Below is a small trained network, with its code and all its weights. Each question gives an input and a target symbol and asks what happens when units are switched off, that is, made to give their printed mean instead of their output.

import numpy as np


def w(rows, s, z=0):
    codes = np.array(rows[::2]) - 128.0
    scale = np.full(codes.shape[1], s)
    scale[-1] = z or s
    return codes * scale


def f(y):
    return y / 2 * (1 + np.tanh(0.7978845608 * (y + 0.044715 * y**3)))


def softmax(a):
    e = np.exp(a - a.max(-1, keepdims=True))
    return e / e.sum(-1, keepdims=True)


def log_softmax(a):
    a = a - a.max(-1, keepdims=True)
    return a - np.log(np.exp(a).sum(-1, keepdims=True))


def net(x, mask):
    ids = ['ΞΨαβγδεζηθλμπστφ'.index(c) for c in x.split()]
    T = len(ids)
    res = E[ids] + P[:T]
    u = 0
    for l in range(2):
        q, k, v = (res @ M[l].T for M in (Q, K, V))
        z = softmax(np.where(np.tri(T) > 0, q @ k.T / 4**0.5, -1e9)) @ v
        res = res + np.where(mask[u], z, O[l][:, -1]) @ O[l][:, :-1]
        u += 1
        y = f(res @ A[l][:, :-1].T + A[l][:, -1])
        res = res + np.where(mask[u : u + 4], y, B[l][:, -1]) @ B[l][:, :-1]
        u += 4
    return log_softmax(res[-1] @ U[:, :-1].T + U[:, -1])


Q, K, V, O, A, B = {}, {}, {}, {}, {}, {}
E = w([
[114,124,148],'Ξ',
[106,77,91],'Ψ',
[112,106,147],'α',
[114,190,45],'β',
[130,147,143],'γ',
[127,151,147],'δ',
[147,148,141],'ε',
[100,98,6],'ζ',
[150,192,181],'η',
[138,148,140],'θ',
[145,139,138],'λ',
[135,166,144],'μ',
[143,146,142],'π',
[161,69,159],'σ',
[186,191,155],'τ',
[32,154,158],'φ',
],0.015)
P = w([
[158,80,24],'0',
[139,115,77],'1',
[130,133,119],'2',
[121,145,153],'3',
[111,151,185],'4',
[98,157,219],'5',
[95,167,244],'6',
[92,171,254],'7',
[91,168,246],'8',
],0.0059)
Q[0] = w([
[135,138,195],'0.h0',
[151,93,10],'0.h0',
[118,143,223],'0.h0',
[168,112,9],'0.h0',
],0.011)
K[0] = w([
[125,145,177],'0.h0',
[138,135,62],'0.h0',
[134,124,248],'0.h0',
[156,103,37],'0.h0',
],0.015)
V[0] = w([
[252,109,114],'0.h0',
[253,108,80],'0.h0',
[125,241,113],'0.h0',
[19,137,127],'0.h0',
],0.0077)
O[0] = w([
[107,193,255,42],'0.h0',
[73,174,230,6],'0.h0',
[186,202,90,63],'0.h0',
[159,77,31,193],'0.h0',
],0.0061,0.0017)
A[0] = w([
[236,76,151,2],'0.n0',
[255,124,108,184],'0.n1',
[126,150,183,208],'0.n2',
[175,96,220,11],'0.n3',
],0.0095,0.00086)
B[0] = w([
[247,105,59,154],'0.n0',
[254,102,68,135],'0.n1',
[153,163,183,197],'0.n2',
[221,161,126,251],'0.n3',
],0.008,0.0017)
Q[1] = w([
[141,74,226],'1.h0',
[157,189,213],'1.h0',
[116,131,2],'1.h0',
[145,86,116],'1.h0',
],0.011)
K[1] = w([
[242,36,167],'1.h0',
[217,219,160],'1.h0',
[6,135,63],'1.h0',
[127,96,115],'1.h0',
],0.011)
V[1] = w([
[249,4,151],'1.h0',
[194,53,124],'1.h0',
[185,212,82],'1.h0',
[255,116,111],'1.h0',
],0.0071)
O[1] = w([
[182,46,235,254],'1.h0',
[147,101,154,194],'1.h0',
[227,254,159,123],'1.h0',
[180,138,249,209],'1.h0',
],0.0059,0.0037)
A[1] = w([
[98,80,123,180],'1.n0',
[76,176,201,162],'1.n1',
[85,138,254,4],'1.n2',
[85,148,31,111],'1.n3',
],0.0075,0.0038)
B[1] = w([
[70,66,124,182],'1.n0',
[194,127,235,195],'1.n1',
[240,101,113,254],'1.n2',
[254,116,68,205],'1.n3',
],0.0084,0.0043)
U = w([
[112,134,131,74],'Ξ',
[171,242,75,86],'Ψ',
[3,8,164,179],'α',
[108,134,140,106],'β',
[107,164,139,144],'γ',
[69,190,160,253],'δ',
[120,178,143,110],'ε',
[104,138,136,123],'ζ',
[125,170,138,78],'η',
[103,179,152,169],'θ',
[120,171,141,107],'λ',
[109,199,140,174],'μ',
[111,177,156,135],'π',
[162,78,192,110],'σ',
[170,252,167,61],'τ',
[178,77,36,93],'φ',
],0.0067,0.0057)

Each question gives the input, a string of symbols that net reads in full, and the target symbol t.
The units are the heads (4 rows each of Q, K, V and O) and the neurons (one row each of A and B). Each row of codes is followed by its name. A weight is (code - 128) times the scale printed after its matrix; where a second scale follows, it is the last column's (O, A, B and U).
mask holds one flag per unit, layer by layer, with each layer's heads first. A switched-off unit (its flag False) gives its mean, the last column of its rows in O or B, instead of its output. The means were averaged over made-up inputs and are rounded, as every weight is.
A unit's drop is (log p(t) with every unit on - log p(t) with that unit switched off) / (log p(t) with every unit on - log p(t) with every unit switched off).
The circuit of an input: a set's keep is (log p(t) with only the set's units on - log p(t) with every unit switched off) / (log p(t) with every unit on - log p(t) with every unit switched off). Starting from all 10 units, units are removed one at a time, each time the one whose removal leaves the highest keep (on an exact tie, the one counted first), for as long as the keep stays at least 0.8.
units of the circuit, in order: the units of the circuit, biggest drop first
unit that matters most: the unit with the biggest drop
top k neurons: the k neurons with the biggest drops, biggest first
k most important neurons of layer l: the k neurons of layer l with the biggest drops, biggest first
input σ α δ β, target Ψ: units of the circuit, in order => (1.h0; 1.n3; 0.h0)
input β σ α α σ σ σ β α, target σ: units of the circuit, in order => (1.h0; 1.n2; 0.n0)
input π α α α α φ ε, target φ: units of the circuit, in order => (0.h0; 0.n1)
input β σ α ε α σ θ, target σ: units of the circuit, in order => (1.h0; 0.n0; 1.n2; 0.n1)
input α φ σ δ σ α δ, target σ: top 2 neurons => (0.n0; 0.n1)
input α σ α σ α α φ φ, target φ: units of the circuit, in order => (0.h0)
input α Ξ Ξ φ Ψ φ Ψ ζ, target φ: units of the circuit, in order => (1.h0; 1.n3)
input α α μ σ δ δ β φ Ξ, target φ: units of the circuit, in order => (0.h0; 0.n1)
input σ α θ, target σ: top 2 neurons => (0.n3; 0.n0)
input Ξ Ψ φ σ, target φ: units of the circuit, in order => (0.h0; 0.n0; 0.n1)
input Ψ α δ Ξ Ξ σ α, target σ: units of the circuit, in order => (1.h0; 0.n0; 0.n3; 1.n2)
input μ α β γ θ α φ α γ, target φ: units of the circuit, in order => (0.h0; 0.n1)
input α α σ γ, target σ: top 3 neurons => (0.n0; 0.n3; 1.n2)
input Ξ α φ α Ξ, target φ: 2 most important neurons of layer 1 => (1.n3; 1.n1)
input τ σ δ, target τ: unit that matters most => 0.h0
input α α π σ ζ σ σ σ σ, target σ: top 2 neurons => (0.n3; 1.n2)
input φ α Ξ Ψ α α, target α: top 3 neurons => (0.n3; 1.n3; 1.n2)
input γ σ ζ Ψ σ Ξ, target σ: top 4 neurons => (0.n3; 0.n0; 1.n2; 1.n1)
input Ξ α σ γ α α φ σ δ, target φ: top 2 neurons => (0.n1; 0.n0)
input δ Ψ Ξ σ α Ψ σ ε, target σ: unit that matters most => 1.h0
